[-59   8 -14  -9 -39  -3  10] => 10, 8

[  5 -19  72 -53] => 72, 5

[ 50 -71 -45  52 -67  75 -35] => 75, 52

[-11  16 -30 -26  17  35 -63] => 35, 17

[-25  61 -17  -4 -30  33] => 61, 33

[ 9 -6 19 28 54] => 54, 28

[[ -9   7 -19 -22  35 -27  33]
 [-45  48   1  11  23  15  12]
 [ 20  68 -35  -7  -3   2 -10]] => 68, 48

[[-17  21 -25 -10]
 [ 46  53 -50 -30]
 [ 43  19 -15  -6]] => 53, 46

[[ 35 -61   6  16 -31   9]
 [ -5  -4  -3 -18  33  30]
 [  4  12  -7 -34   8  -9]] => 35, 33
---
-48,55,-22,28,-41 >> 55

-14,4,-5,-64,-47,24,51
20,-41,19,-52,-48,12,-44
53,-29,26,-9,68,27,-11
>> 4

-28,-24,-5,60,-34 >> -24

19,19,-7,3,-1
27,3,24,-38,62
-41,20,-32,-23,-56
>> 19

-17,11,27,-67,-63,-48 >> 11

6,10,-68,69,-21,40 >> 10

-30,-31,-9,33,69,27,16 >> -31
---
Q:
[[ 31   6 -65  22  16  34]
 [-46   7   6 -13   7   0]]
A: 0

Q:
[[-13  27  46  29 -25 -11]
 [-27 -68  15  -3 -13  46]]
A: 46

Q:
[[ 56 -18  16  11 -20   6   4]
 [ 69 -18 -49  11 -54   6   4]]
A: 4

Q:
[[-30  -7   7  62  48]
 [ 21 -34 -31  20  30]]
A: 30

Q:
[[ 45 -23   0  21  39  -2  -7]
 [ 16   4 -17  -1  26   1 -58]]
A: -58

Q:
[[-56  62  63   2  19  26  57]
 [ 52 -59  24  66 -36 -19   2]]
A: 2
---
[  9 -30  -5  66  27  60] --> 60

[[  6  28  -2 -19  66  44 -62]
 [ 68  -6  45 -23  34  54 -13]] --> 66

[ 59 -45   6 -17  24 -33] --> 24

[[ 16  21  26  31 -64 -33]
 [ -7 -15  48 -22 -34 -37]
 [ 59 -25 -13 -18 -24 -27]] --> 48

[ 10 -25  62   5  40] --> 40

[-47 -17 -19  75 -37] --> -17
---
[[-16 -40  25  39 -53]
 [ -4  11   7  -9  34]]
11

[[ 71  38 -27 -23  -6 -12]
 [ 10  21  -2  22  22  16]
 [ 24  25   0 -28  27 -11]]
21

[[  3 -13 -22 -17 -13  -4]
 [-58  20  14   0 -17  -8]
 [-44  -9  -6 -40  22  39]]
20

[[ -5   5  19 -63 -48]
 [-17  10  21 -24  -2]]
10

[[-28  30  32 -26  19 -57  21]
 [-25  -4   8   1  14 -15  -6]]
-4

[[-16 -68  35  24]
 [-51 -18 -27 -26]]
-18

[[  9  30   0 -17]
 [-63 -44 -11 -18]]
-44

[[ 35  64   2 -18 -52]
 [ 11   9  16 -12  36]]
9
---
592  824  381  666  291  549  584  699  247  373  503  192
 65  618  387  545  234  404  562  596  409  437   73  364
625  248  226  776  248  718  286   65  183  490  307  730
204  531  691  313  223  522  721  633  329  657  605  509
267  520  515  601  608  702  287  531  391  810  370  353
558  318  554  311  305  742  752  539  257  575  409  527
563  629  382  242  421  581  590  232  767  403  217  263
404  482  913  733  742  266  130  518  643  375  367  441
yields 441

4  3  7  4  4  7  8  4  6
3  4  5  5  3  6  7  4  7
4  3  7  4  4  7  8  4  6
3  4  6  4  3  6  7  4  7
4  4  7  3  4  6  7  5  6
1  4  4  6  1  5  7  4  8
5  7  2  7  5  3  2  5  5
5  6  2  8  5  3  3  5  5
6  7  5  4  6  4  4  4  4
yields 4

6562  7911  7749  6891  7439  6420  5799  5978  4283  5133  6142  3288
5088  6809  7125  7458  6511  4953  5181  5654  7393  8748  6743  5513
4243  5626  6098  6367  6245  5851  8414  6208  7045  7703  6432  6000
5333  6615  7942  4983  5893  6996  6771  5247  6010  6946  5738  6980
3975  6428  4564  5302  5939  7570  4876  6919  6029  7858  6536  6691
6292  8064  7487  6641  6572  5416  5790  6792  4478  4808  7315  2058
6180  4249  4072  6452  7075  6657  8349  5818  4704  8779  6280  6118
yields 6118

  7    0    5    5   15    6   -8   28   26   11   10   18    5
 18   14   17   12    5   18    2   27   25   21    4   11   13
-12  -13  -13   -7   46  -13    1   20   25   15    4   12  -11
 -2   -5    5    7   18   -1   -8   10   11   -3   21   13    5
-23  -23  -26    9   11  -23   -3   10    8  -18   22   16    7
  0    5   -4  -17    7   -1    8   -7   -4    2   11   10  -18
yields -18

2  6  7  2  6  4  4  4  7  5  6  4  4  5
7  5  4  2  6  5  6  6  6  3  5  7  4  4
5  6  5  3  4  4  3  4  6  6  6  4  5  7
6  2  8  5  3  3  4  6  5  5  5  4  5  4
7  6  3  6  7  2  4  0  7  4  3  5  3  4
yields 4

6  4  4  6  5  6  6  5  4
5  6  6  6  5  5  5  6  6
6  3  3  6  5  6  6  4  3
5  7  6  6  5  5  5  6  7
6  3  3  6  5  6  6  4  3
6  3  3  6  5  7  6  4  2
5  7  7  6  5  5  5  6  7
5  7  7  5  5  5  5  7  8
6  3  3  6  5  7  6  4  2
5  8  8  5  6  5  4  7  8
5  5  5  5  5  6  6  5  5
5  8  7  5  5  4  5  7  8
yields 8
---
[-58  14 -25  18 -11] Out: -25
[60 19 50 23] Out: 50
[ 43 -33 -40  57] Out: -40
[-35   8 -15  -5 -59   5] Out: -15
[ 20   1  19   3 -16 -74] Out: 19
[-29  -7 -26 -65] Out: -26
[ 48  59 -30   0  22  -8   3] Out: -30
[-59  17  30 -16] Out: 30
---
0.88,-1.50,-1.03,-1.14,0.09,-1.31,1.54 -> -1.31

10.9,-15.2,7.8,1.5,23.5,-4.9
11.3,5.9,-1.7,-0.1,-2.6,0.2
6.8,-1.8,-2.2,-1.9,5.3,3.8
-> 5.3

-10.652,2.914,10.692,-6.157,-4.212 -> -6.157

0.6,0.0,0.4,1.5,-0.2,1.8,-0.5
0.8,-0.4,0.9,1.1,1.9,1.5,-2.3
-0.7,1.0,0.7,0.9,0.5,1.2,-0.1
-> 1.2

-189.93,140.66,49.83,-21.09,-52.20,-29.65,10.25
121.38,-59.05,14.05,7.17,-133.34,107.91,216.33
-> 107.91

-11.429,-2.976,-1.172,-9.568,12.498 -> -9.568

0.5,1.2,0.5,-0.1,-1.3,0.8,0.3 -> 0.8

0.11,0.04,0.02,0.06
0.01,0.04,-0.10,0.01
0.07,0.19,0.06,-0.12
-> 0.06

0.056,0.071,0.113,0.157,-0.029,0.078,-0.149 -> 0.078

53.671,-113.153,28.086,-1.338,-153.496,-17.790
50.729,-166.194,-0.880,-40.151,-227.440,49.835
-137.682,-51.242,-88.272,163.055,-59.369,-112.050
-> -59.369
---
[60, 86, 13, 70, 82, 44, 40] value 60, 40
[1, 5, 2, 9, 9, 6, 2] value 1, 2
[[4, 6, 5, 6, 4, 3, 4], [4, 7, 4, 6, 3, 1, 3], [3, 6, 2, 4, 4, 2, 2]] value 4, 2
[[153, 198, 90, 60, 99, 68], [62, 67, 47, 98, 67, 109]] value 153, 109
[-43, 43, -11, -36] value -43, -36
[[7481, 3844, 1640, 6538, 4519, 9095, 9058], [3340, 5663, 1454, 7179, 4805, 2162, 1732]] value 7481, 1732
[22, 41, -6, -7, -37] value 22, -37
[4643, 6814, 1908, 6037, 4278, 8044] value 4643, 8044
[[375, 552, 928, 757], [396, 568, 933, 767], [125, 360, 860, 632]] value 375, 632
